Below are the code and all the weights of a small trained network. Each question names an input and a class and asks about switching units off, where a switched-off unit gives its printed mean instead of its output.

import numpy as np


def w(rows, s, z=0):
    codes = np.array(rows[::2]) - 128.0
    scale = np.full(codes.shape[1], s)
    scale[-1] = z or s
    return codes * scale


def f(y):
    return y / 2 * (1 + np.tanh(0.7978845608 * (y + 0.044715 * y**3)))


def log_softmax(a):
    a = a - a.max(-1, keepdims=True)
    return a - np.log(np.exp(a).sum(-1, keepdims=True))


def net(x, mask):
    res = np.array(x, float).reshape(1, 4) / 4 @ E
    y = f(res @ A[0][:, :-1].T + A[0][:, -1])
    res = res + np.where(mask, y, B[0][:, -1]) @ B[0][:, :-1]
    return log_softmax(res[-1] @ U[:, :-1].T + U[:, -1])


A, B = {}, {}
E = w([
[184,105,84,99,208,28,47,207],'x0',
[125,20,41,110,132,93,177,17],'x1',
[184,121,235,37,196,117,116,109],'x2',
[115,98,94,2,88,54,43,120],'x3',
],0.0083)
A[0] = w([
[96,124,85,240,112,164,133,118,161],'n1',
[193,141,136,96,148,79,96,84,217],'n2',
[89,111,128,137,153,82,128,113,101],'n3',
[132,95,77,154,106,51,175,113,216],'n4',
[105,170,78,138,108,71,66,184,194],'n5',
[117,41,84,164,130,141,135,105,88],'n6',
[141,132,94,157,44,191,193,56,141],'n7',
[121,225,194,118,96,201,108,152,207],'n8',
[163,101,148,76,158,133,113,155,86],'n9',
[119,31,169,11,109,128,146,40,253],'n10',
[150,90,48,111,154,11,71,182,232],'n11',
[171,100,179,79,158,100,120,145,80],'n12',
[151,147,176,187,201,159,183,115,184],'n13',
],0.011,0.0048)
B[0] = w([
[14,129,131,151,98,188,168,82,210],'n1',
[60,66,129,107,145,124,132,112,183],'n2',
[140,59,130,117,86,100,84,133,134],'n3',
[83,193,54,98,136,206,106,15,184],'n4',
[200,223,203,106,154,167,144,101,197],'n5',
[195,50,45,158,80,120,142,109,164],'n6',
[50,91,146,170,200,194,125,134,221],'n7',
[223,239,157,118,89,51,133,137,251],'n8',
[152,46,112,140,132,155,96,150,156],'n9',
[169,163,166,35,218,84,90,187,232],'n10',
[171,67,141,1,236,100,72,153,244],'n11',
[155,23,110,83,128,114,120,145,166],'n12',
[77,190,250,79,154,140,102,179,208],'n13',
],0.011,0.014)
U = w([
[136,115,95,143,115,83,146,137,11],'0',
[182,246,155,132,108,111,133,146,223],'1',
[144,85,121,174,108,117,137,157,2],'2',
[120,96,52,140,143,141,134,96,61],'3',
[66,134,123,213,107,161,189,127,176],'4',
[127,92,165,71,234,135,95,156,216],'5',
],0.011,0.0029)

Each question gives the input, the list of numbers given to net, and the class t.
The units are the neurons (one row each of A and B). Each row of codes is followed by its name. A weight is (code - 128) times the scale printed after its matrix; where a second scale follows, it is the last column's (A, B and U).
mask holds one flag per neuron, in row order. A switched-off neuron (its flag False) gives its mean, the last column of its row in B, instead of its output. The means were averaged over made-up inputs and are rounded, as every weight is.
A unit's drop is (log p(t) with every unit on - log p(t) with that unit switched off) / (log p(t) with every unit on - log p(t) with every unit switched off).
The circuit of an input: a set's keep is (log p(t) with only the set's units on - log p(t) with every unit switched off) / (log p(t) with every unit on - log p(t) with every unit switched off). Starting from the 12 units with the biggest drops (on a tie, the unit counted first), units are removed one at a time, each time the one whose removal leaves the highest keep (on an exact tie, the one counted first), for as long as the keep stays at least 0.8.
circuit, biggest first: the units of the circuit, biggest drop first
k most important neurons: the k neurons with the biggest drops, biggest first
drop when u is switched off: that unit's drop, to one decimal
input [-3,-5,-5,-4], class 4: circuit, biggest first => (n1)
input [-4,3,-2,3], class 3: circuit, biggest first => (n11, n13)
input [-5,1,2,-4], class 4: circuit, biggest first => (n11, n10)
input [-7,-1,7,-3], class 1: 2 most important neurons => (n8, n11)
input [1,0,-2,0], class 1: circuit, biggest first => (n7, n10)
input [1,8,-4,-4], class 3: 2 most important neurons => (n6, n4)
input [-4,0,6,-2], class 1: 3 most important neurons => (n11, n8, n7)
input [-8,7,2,-7], class 4: 2 most important neurons => (n11, n1)
input [1,-2,-3,-3], class 1: 2 most important neurons => (n7, n2)
input [-7,-3,-1,0], class 1: 2 most important neurons => (n8, n2)
input [8,-8,5,-8], class 1: drop when n11 is switched off => 0.2
input [-1,0,-5,-2], class 4: drop when n10 is switched off => 0.0
input [-7,-7,-1,-3], class 1: drop when n8 is switched off => 2.9
